Below are the code and all the weights of a small trained network. Each question names an input and a target symbol and asks about switching units off, where a switched-off unit gives its printed mean instead of its output.

import numpy as np


def w(rows, s, z=0):
    codes = np.array(rows[::2]) - 128.0
    scale = np.full(codes.shape[1], s)
    scale[-1] = z or s
    return codes * scale


def f(y):
    return y / 2 * (1 + np.tanh(0.7978845608 * (y + 0.044715 * y**3)))


def softmax(a):
    e = np.exp(a - a.max(-1, keepdims=True))
    return e / e.sum(-1, keepdims=True)


def log_softmax(a):
    a = a - a.max(-1, keepdims=True)
    return a - np.log(np.exp(a).sum(-1, keepdims=True))


def net(x, mask):
    ids = ['αβγδηθμσ'.index(c) for c in x.split()]
    T = len(ids)
    res = E[ids] + P[:T]
    u = 0
    for l in range(3):
        q, k, v = (res @ M[l].T for M in (Q, K, V))
        z = softmax(np.where(np.tri(T) > 0, q @ k.T / 2**0.5, -1e9)) @ v
        res = res + np.where(mask[u], z, O[l][:, -1]) @ O[l][:, :-1]
        u += 1
        y = f(res @ A[l][:, :-1].T + A[l][:, -1])
        res = res + np.where(mask[u : u + 4], y, B[l][:, -1]) @ B[l][:, :-1]
        u += 4
    return log_softmax(res[-1] @ U[:, :-1].T + U[:, -1])


Q, K, V, O, A, B = {}, {}, {}, {}, {}, {}
E = w([
[86,40,137],'α',
[85,89,170],'β',
[67,164,169],'γ',
[161,113,8],'δ',
[143,103,184],'η',
[221,97,180],'θ',
[80,136,185],'μ',
[28,111,168],'σ',
],0.018)
P = w([
[71,80,249],'0',
[127,127,141],'1',
[144,169,111],'2',
[159,176,98],'3',
[158,165,88],'4',
[163,135,87],'5',
[169,130,80],'6',
[187,101,83],'7',
],0.012)
Q[0] = w([
[199,163,127],'L0H0',
[2,70,49],'L0H0',
],0.0064)
K[0] = w([
[38,3,84],'L0H0',
[158,56,205],'L0H0',
],0.0072)
V[0] = w([
[253,130,213],'L0H0',
[196,63,52],'L0H0',
],0.0061)
O[0] = w([
[215,185,168,109],'L0H0',
[140,2,114,2],'L0H0',
],0.0087,0.0035)
A[0] = w([
[142,209,109,255],'L0N0',
[157,72,3,89],'L0N1',
[90,96,230,137],'L0N2',
[200,189,144,198],'L0N3',
],0.011,0.0034)
B[0] = w([
[2,43,142,192],'L0N0',
[29,64,99,167],'L0N1',
[75,175,214,255],'L0N2',
[57,97,121,171],'L0N3',
],0.0076,0.0056)
Q[1] = w([
[1,51,99],'L1H0',
[49,71,120],'L1H0',
],0.008)
K[1] = w([
[133,254,92],'L1H0',
[136,55,105],'L1H0',
],0.0074)
V[1] = w([
[2,77,245],'L1H0',
[131,131,75],'L1H0',
],0.0092)
O[1] = w([
[203,194,1,252],'L1H0',
[61,78,69,102],'L1H0',
],0.0092,0.03)
A[1] = w([
[135,138,99,209],'L1N0',
[253,127,152,140],'L1N1',
[162,131,98,3],'L1N2',
[112,159,87,111],'L1N3',
],0.013,0.0034)
B[1] = w([
[133,76,111,235],'L1N0',
[118,229,28,243],'L1N1',
[103,254,39,216],'L1N2',
[214,105,239,254],'L1N3',
],0.0055,0.017)
Q[2] = w([
[89,78,254],'L2H0',
[72,157,186],'L2H0',
],0.0077)
K[2] = w([
[246,93,209],'L2H0',
[224,100,146],'L2H0',
],0.011)
V[2] = w([
[146,2,150],'L2H0',
[30,80,114],'L2H0',
],0.0049)
O[2] = w([
[98,254,75,4],'L2H0',
[56,54,83,45],'L2H0',
],0.0099,0.033)
A[2] = w([
[110,207,112,118],'L2N0',
[97,155,254,254],'L2N1',
[204,121,23,168],'L2N2',
[59,110,188,72],'L2N3',
],0.0093,0.006)
B[2] = w([
[45,69,193,140],'L2N0',
[215,255,60,135],'L2N1',
[107,125,181,252],'L2N2',
[149,9,179,128],'L2N3',
],0.0092,0.036)
U = w([
[145,135,58,122],'α',
[141,27,167,210],'β',
[219,190,59,135],'γ',
[102,130,138,200],'δ',
[122,2,188,73],'η',
[208,62,81,167],'θ',
[125,115,139,16],'μ',
[142,132,102,2],'σ',
],0.0071,0.0045)

Each question gives the input, a string of symbols that net reads in full, and the target symbol t.
The units are the heads (2 rows each of Q, K, V and O) and the neurons (one row each of A and B). Each row of codes is followed by its name. A weight is (code - 128) times the scale printed after its matrix; where a second scale follows, it is the last column's (O, A, B and U).
mask holds one flag per unit, layer by layer, with each layer's heads first. A switched-off unit (its flag False) gives its mean, the last column of its rows in O or B, instead of its output. The means were averaged over made-up inputs and are rounded, as every weight is.
A unit's drop is (log p(t) with every unit on - log p(t) with that unit switched off) / (log p(t) with every unit on - log p(t) with every unit switched off).
The circuit of an input: a set's keep is (log p(t) with only the set's units on - log p(t) with every unit switched off) / (log p(t) with every unit on - log p(t) with every unit switched off). Starting from the 12 units with the biggest drops (on a tie, the unit counted first), units are removed one at a time, each time the one whose removal leaves the highest keep (on an exact tie, the one counted first), for as long as the keep stays at least 0.8.
circuit, biggest first: the units of the circuit, biggest drop first
unit that matters most: the unit with the biggest drop
top k neurons: the k neurons with the biggest drops, biggest first
top k neurons in layer l: the k neurons of layer l with the biggest drops, biggest first
drop of u: that unit's drop, to one decimal
input α α δ, target α: circuit, biggest first => L2H0, L0N1, L0N0
input δ β γ, target δ: top 2 neurons in layer 0 => L0N1, L0N2
input β α α α α, target η: top 3 neurons in layer 1 => L1N1, L1N2, L1N3
input δ θ σ σ, target δ: circuit, biggest first => L2H0, L1H0, L0H0, L2N0
input δ β η, target δ: circuit, biggest first => L2H0, L1H0, L2N0, L1N1
input δ σ β, target δ: top 2 neurons => L2N0, L0N1
input δ σ γ γ, target δ: top 3 neurons => L1N3, L2N0, L0N1
input θ α α β β α, target β: top 3 neurons in layer 0 => L0N2, L0N3, L0N1
input δ γ μ, target δ: unit that matters most => L2H0
input γ σ α γ, target θ: top 2 neurons in layer 0 => L0N0, L0N2
input δ σ θ, target δ: top 2 neurons => L2N0, L0N1
input δ γ γ μ, target δ: top 3 neurons => L1N3, L2N0, L0N1
input α η α α, target β: top 3 neurons => L1N1, L1N2, L0N2
input α σ α γ γ, target θ: top neuron => L1N1
input α α α β β β α, target η: top 3 neurons => L1N1, L1N2, L0N2
input δ θ γ β, target δ: drop of L2H0 => 1.2
input δ η γ θ, target δ: drop of L2N0 => 0.3
